Below are the code and all the weights of a small trained network. Each question names an input and a class and asks about switching units off, where a switched-off unit gives its printed mean instead of its output.

import numpy as np


def w(rows, s, z=0):
    codes = np.array(rows[::2]) - 128.0
    scale = np.full(codes.shape[1], s)
    scale[-1] = z or s
    return codes * scale


def f(y):
    return y / 2 * (1 + np.tanh(0.7978845608 * (y + 0.044715 * y**3)))


def log_softmax(a):
    a = a - a.max(-1, keepdims=True)
    return a - np.log(np.exp(a).sum(-1, keepdims=True))


def net(x, mask):
    res = np.array(x, float).reshape(1, 7) / 4 @ E
    y = f(res @ A[0][:, :-1].T + A[0][:, -1])
    res = res + np.where(mask, y, B[0][:, -1]) @ B[0][:, :-1]
    return log_softmax(res[-1] @ U[:, :-1].T + U[:, -1])


A, B = {}, {}
E = w([
[94,93,199,157,114,79,168,69],'x0',
[16,150,135,147,101,8,157,149],'x1',
[144,170,120,67,229,121,83,77],'x2',
[189,52,165,141,190,188,188,114],'x3',
[89,121,217,86,135,106,168,46],'x4',
[116,105,119,197,182,84,151,151],'x5',
[62,168,159,104,40,205,145,133],'x6',
],0.012)
A[0] = w([
[37,136,122,200,84,106,180,110,148],'N0',
[215,75,137,176,171,174,144,130,132],'N1',
[112,88,173,140,72,112,192,47,85],'N2',
[177,62,157,185,155,125,180,84,141],'N3',
[102,171,116,123,142,45,74,168,102],'N4',
[172,205,90,102,92,228,84,148,138],'N5',
[112,197,108,173,142,13,90,166,136],'N6',
[113,173,51,121,135,120,96,139,251],'N7',
[130,163,159,57,154,127,132,2,132],'N8',
[125,235,188,91,134,101,198,68,204],'N9',
],0.0091,0.0032)
B[0] = w([
[45,132,117,183,71,101,196,128,237],'N0',
[232,168,54,144,224,132,119,207,213],'N1',
[86,72,100,208,139,142,134,160,223],'N2',
[165,47,84,184,181,87,133,226,212],'N3',
[80,148,103,160,96,54,38,97,216],'N4',
[162,140,88,12,108,221,74,99,239],'N5',
[136,206,115,140,67,27,67,118,252],'N6',
[118,231,81,164,141,163,84,71,208],'N7',
[80,2,217,117,215,134,28,70,245],'N8',
[1,65,177,126,161,153,121,112,233],'N9',
],0.0081,0.013)
U = w([
[174,202,114,80,89,251,101,99,200],'0',
[101,144,149,175,38,105,236,151,111],'1',
[220,149,104,170,153,104,142,157,193],'2',
[124,111,184,147,156,95,117,75,4],'3',
[122,229,115,162,94,26,81,93,139],'4',
],0.013,0.002)

Each question gives the input, the list of numbers given to net, and the class t.
The units are the neurons (one row each of A and B). Each row of codes is followed by its name. A weight is (code - 128) times the scale printed after its matrix; where a second scale follows, it is the last column's (A, B and U).
mask holds one flag per neuron, in row order. A switched-off neuron (its flag False) gives its mean, the last column of its row in B, instead of its output. The means were averaged over made-up inputs and are rounded, as every weight is.
A unit's drop is (log p(t) with every unit on - log p(t) with that unit switched off) / (log p(t) with every unit on - log p(t) with every unit switched off).
The circuit of an input: a set's keep is (log p(t) with only the set's units on - log p(t) with every unit switched off) / (log p(t) with every unit on - log p(t) with every unit switched off). Starting from all 10 units, units are removed one at a time, each time the one whose removal leaves the highest keep (on an exact tie, the one counted first), for as long as the keep stays at least 0.8.
circuit, biggest first: the units of the circuit, biggest drop first
k most important neurons: the k neurons with the biggest drops, biggest first
drop when u is switched off: that unit's drop, to one decimal
input [0,5,-7,-5,6,4,0], class 1: circuit, biggest first -> (N0)
input [-3,2,5,6,-2,4,5], class 0: 2 most important neurons -> (N3 N2)
input [5,-6,-7,7,-3,-7,4], class 2: 2 most important neurons -> (N3 N1)
input [5,-4,5,3,2,1,-6], class 2: 2 most important neurons -> (N1 N3)
input [-6,3,-7,3,5,-4,-6], class 2: 3 most important neurons -> (N0 N9 N8)
input [-1,4,1,-7,7,-4,6], class 3: 2 most important neurons -> (N9 N8)
input [0,-2,-7,8,3,7,6], class 2: 3 most important neurons -> (N1 N3 N9)
input [-4,1,7,-3,7,-1,-8], class 3: 2 most important neurons -> (N8 N9)
input [-5,4,3,2,-8,-7,-4], class 0: drop when N5 is switched off -> 0.8
input [6,-8,-4,3,1,7,2], class 2: drop when N2 is switched off -> 0.0
input [7,3,3,-2,0,-4,8], class 3: drop when N5 is switched off -> -0.1
input [7,4,-6,-5,1,-1,-3], class 1: drop when N1 is switched off -> 0.1
input [0,-3,5,6,1,-1,2], class 2: 2 most important neurons -> (N1 N3)
input [-7,-7,8,0,-6,5,-3], class 0: circuit, biggest first -> (N5)
